Here is a tiny trained network, its code and every weight. The questions are about switching its units off for an input and a class, where a switched-off unit gives its printed mean instead of its output.

import numpy as np


def w(rows, s, z=0):
    codes = np.array(rows[::2]) - 128.0
    scale = np.full(codes.shape[1], s)
    scale[-1] = z or s
    return codes * scale


def norm(h):
    return h / np.sqrt((h * h).mean(-1, keepdims=True) + 1e-5)


def f(y):
    return np.maximum(y, 0)


def log_softmax(a):
    a = a - a.max(-1, keepdims=True)
    return a - np.log(np.exp(a).sum(-1, keepdims=True))


def net(x, mask):
    res = np.array(x, float).reshape(1, 2) / 4 @ E
    u = 0
    for l in range(3):
        y = f(norm(res) @ A[l][:, :-1].T + A[l][:, -1])
        res = res + np.where(mask[u : u + 9], y, B[l][:, -1]) @ B[l][:, :-1]
        u += 9
    return log_softmax(norm(res)[-1] @ U[:, :-1].T + U[:, -1])


A, B = {}, {}
E = w([
[118,46,148,150,2,95,116,140,93,93,49],'x0',
[157,181,69,137,189,232,108,149,69,144,65],'x1',
],0.0083)
A[0] = w([
[121,149,129,172,152,185,137,142,122,129,153,143],'L0N1',
[138,165,123,128,245,133,142,132,145,122,177,156],'L0N2',
[121,128,85,87,137,134,119,138,160,94,114,121],'L0N3',
[125,138,122,114,188,135,113,130,126,132,189,13],'L0N4',
[132,172,125,124,248,140,132,127,140,133,196,144],'L0N5',
[132,172,125,119,163,122,107,136,137,129,172,6],'L0N6',
[125,132,113,127,164,128,138,116,157,129,131,54],'L0N7',
[131,147,121,121,144,146,130,122,120,132,58,100],'L0N8',
[116,155,130,120,109,139,139,116,134,140,151,182],'L0N9',
],0.012,0.0023)
B[0] = w([
[94,91,138,83,48,75,97,127,117,50,155,174],'L0N1',
[73,132,206,138,147,203,47,85,125,147,206,239],'L0N2',
[136,101,136,107,101,115,126,109,113,121,139,138],'L0N3',
[131,43,202,204,152,173,245,123,132,198,55,185],'L0N4',
[28,154,137,112,182,254,70,79,121,195,181,251],'L0N5',
[92,6,164,190,182,214,177,94,161,99,119,175],'L0N6',
[127,113,205,147,134,180,145,120,165,122,109,155],'L0N7',
[212,139,76,135,157,89,137,182,183,175,40,171],'L0N8',
[53,51,128,147,154,114,51,153,154,73,85,148],'L0N9',
],0.0096,0.015)
A[1] = w([
[157,124,145,112,139,7,129,151,194,130,244,111],'L1N1',
[189,151,80,116,141,86,168,130,148,73,137,76],'L1N2',
[111,178,126,136,102,211,88,131,54,150,144,87],'L1N3',
[86,182,182,179,165,178,215,69,85,164,236,164],'L1N4',
[102,136,96,94,128,49,124,138,162,138,170,103],'L1N5',
[72,125,126,90,120,182,93,80,102,57,190,77],'L1N6',
[108,119,155,189,190,100,193,149,151,151,120,90],'L1N7',
[100,176,131,120,160,110,108,136,170,223,181,253],'L1N8',
[103,123,109,161,173,254,174,107,47,146,72,161],'L1N9',
],0.0092,0.0017)
B[1] = w([
[145,182,123,169,121,123,118,131,140,133,181,169],'L1N1',
[91,103,165,145,56,99,140,76,100,149,122,138],'L1N2',
[123,151,124,132,158,88,113,156,133,89,171,194],'L1N3',
[69,24,210,176,161,251,119,125,100,145,108,255],'L1N4',
[142,126,131,133,140,127,149,115,153,122,132,148],'L1N5',
[169,121,137,142,132,131,154,129,140,174,89,209],'L1N6',
[157,169,132,118,148,156,141,101,109,84,134,148],'L1N7',
[84,102,112,81,129,138,121,102,105,147,112,192],'L1N8',
[110,131,164,125,100,136,121,84,144,129,180,246],'L1N9',
],0.015,0.011)
A[2] = w([
[166,106,92,128,126,112,160,137,114,183,50,141],'L2N1',
[109,116,117,78,105,159,87,193,65,53,139,145],'L2N2',
[147,195,95,213,169,190,115,162,100,84,128,246],'L2N3',
[157,162,94,97,143,7,188,119,183,83,208,245],'L2N4',
[95,160,141,31,124,72,121,77,140,135,205,43],'L2N5',
[104,190,93,16,114,122,43,95,119,137,163,68],'L2N6',
[123,116,70,93,112,130,184,170,56,79,23,176],'L2N7',
[104,89,142,64,130,69,168,161,108,162,178,175],'L2N8',
[228,192,135,210,93,162,170,137,81,88,100,227],'L2N9',
],0.012,0.0012)
B[2] = w([
[179,154,84,181,119,155,86,136,132,198,149,239],'L2N1',
[131,173,88,116,182,129,74,114,156,163,123,150],'L2N2',
[70,42,145,50,69,128,127,127,97,79,75,159],'L2N3',
[105,120,157,88,35,132,142,88,132,29,209,214],'L2N4',
[183,95,78,108,66,76,135,168,128,69,37,166],'L2N5',
[176,123,95,109,212,122,107,182,136,38,63,153],'L2N6',
[204,144,113,181,162,145,169,151,126,251,104,254],'L2N7',
[138,254,86,88,234,199,149,100,155,45,236,144],'L2N8',
[187,155,102,181,120,46,145,139,172,174,143,230],'L2N9',
],0.0088,0.0079)
U = w([
[218,156,78,199,104,111,136,146,136,248,85,140],'0',
[140,140,133,133,25,76,154,104,154,65,182,178],'1',
[62,85,190,151,150,223,117,87,123,171,142,192],'2',
[153,137,77,74,173,116,79,164,132,68,56,84],'3',
[69,163,109,85,137,72,210,139,53,154,83,3],'4',
],0.011,0.0044)

Each question gives the input, the list of numbers given to net, and the class t.
The units are the neurons (one row each of A and B). Each row of codes is followed by its name. A weight is (code - 128) times the scale printed after its matrix; where a second scale follows, it is the last column's (A, B and U).
mask holds one flag per neuron, layer by layer. A switched-off neuron (its flag False) gives its mean, the last column of its row in B, instead of its output. The means were averaged over made-up inputs and are rounded, as every weight is.
A unit's drop is (log p(t) with every unit on - log p(t) with that unit switched off) / (log p(t) with every unit on - log p(t) with every unit switched off).
The circuit of an input: a set's keep is (log p(t) with only the set's units on - log p(t) with every unit switched off) / (log p(t) with every unit on - log p(t) with every unit switched off). Starting from the 12 units with the biggest drops (on a tie, the unit counted first), units are removed one at a time, each time the one whose removal leaves the highest keep (on an exact tie, the one counted first), for as long as the keep stays at least 0.8.
circuit, biggest first: the units of the circuit, biggest drop first
k most important neurons: the k neurons with the biggest drops, biggest first
k most important neurons of layer l: the k neurons of layer l with the biggest drops, biggest first
drop when u is switched off: that unit's drop, to one decimal
input [5,4], class 0: most important neuron : (L0N5)
input [0,7], class 3: 4 most important neurons : (L0N8 L1N4 L0N4 L0N6)
input [6,-8], class 1: circuit, biggest first : (L0N5 L1N4)
input [4,-1], class 0: 3 most important neurons : (L0N5 L1N9 L0N2)
input [3,-2], class 1: circuit, biggest first : (L0N5 L0N2 L1N4)
input [5,-3], class 1: 4 most important neurons : (L0N5 L0N4 L0N2 L1N4)
input [3,3], class 0: 2 most important neurons of layer 0 : (L0N5 L0N2)
input [4,-2], class 1: 4 most important neurons : (L0N5 L0N2 L1N4 L1N6)
input [6,-2], class 0: circuit, biggest first : (L0N5 L1N4 L0N2)
input [5,-1], class 0: 3 most important neurons of layer 1 : (L1N9 L1N4 L1N3)
input [4,2], class 0: 3 most important neurons : (L0N5 L0N2 L1N4)
input [2,7], class 0: 3 most important neurons : (L0N2 L0N5 L0N8)
input [5,8], class 0: 3 most important neurons : (L0N5 L0N2 L0N8)
input [3,-4], class 1: 4 most important neurons : (L0N5 L0N2 L1N4 L0N4)
input [3,-7], class 1: most important neuron : (L0N5)
input [1,-7], class 1: drop when L0N2 is switched off : 0.9
input [4,4], class 0: drop when L0N5 is switched off : 1.0
input [8,2], class 0: drop when L0N2 is switched off : 0.5
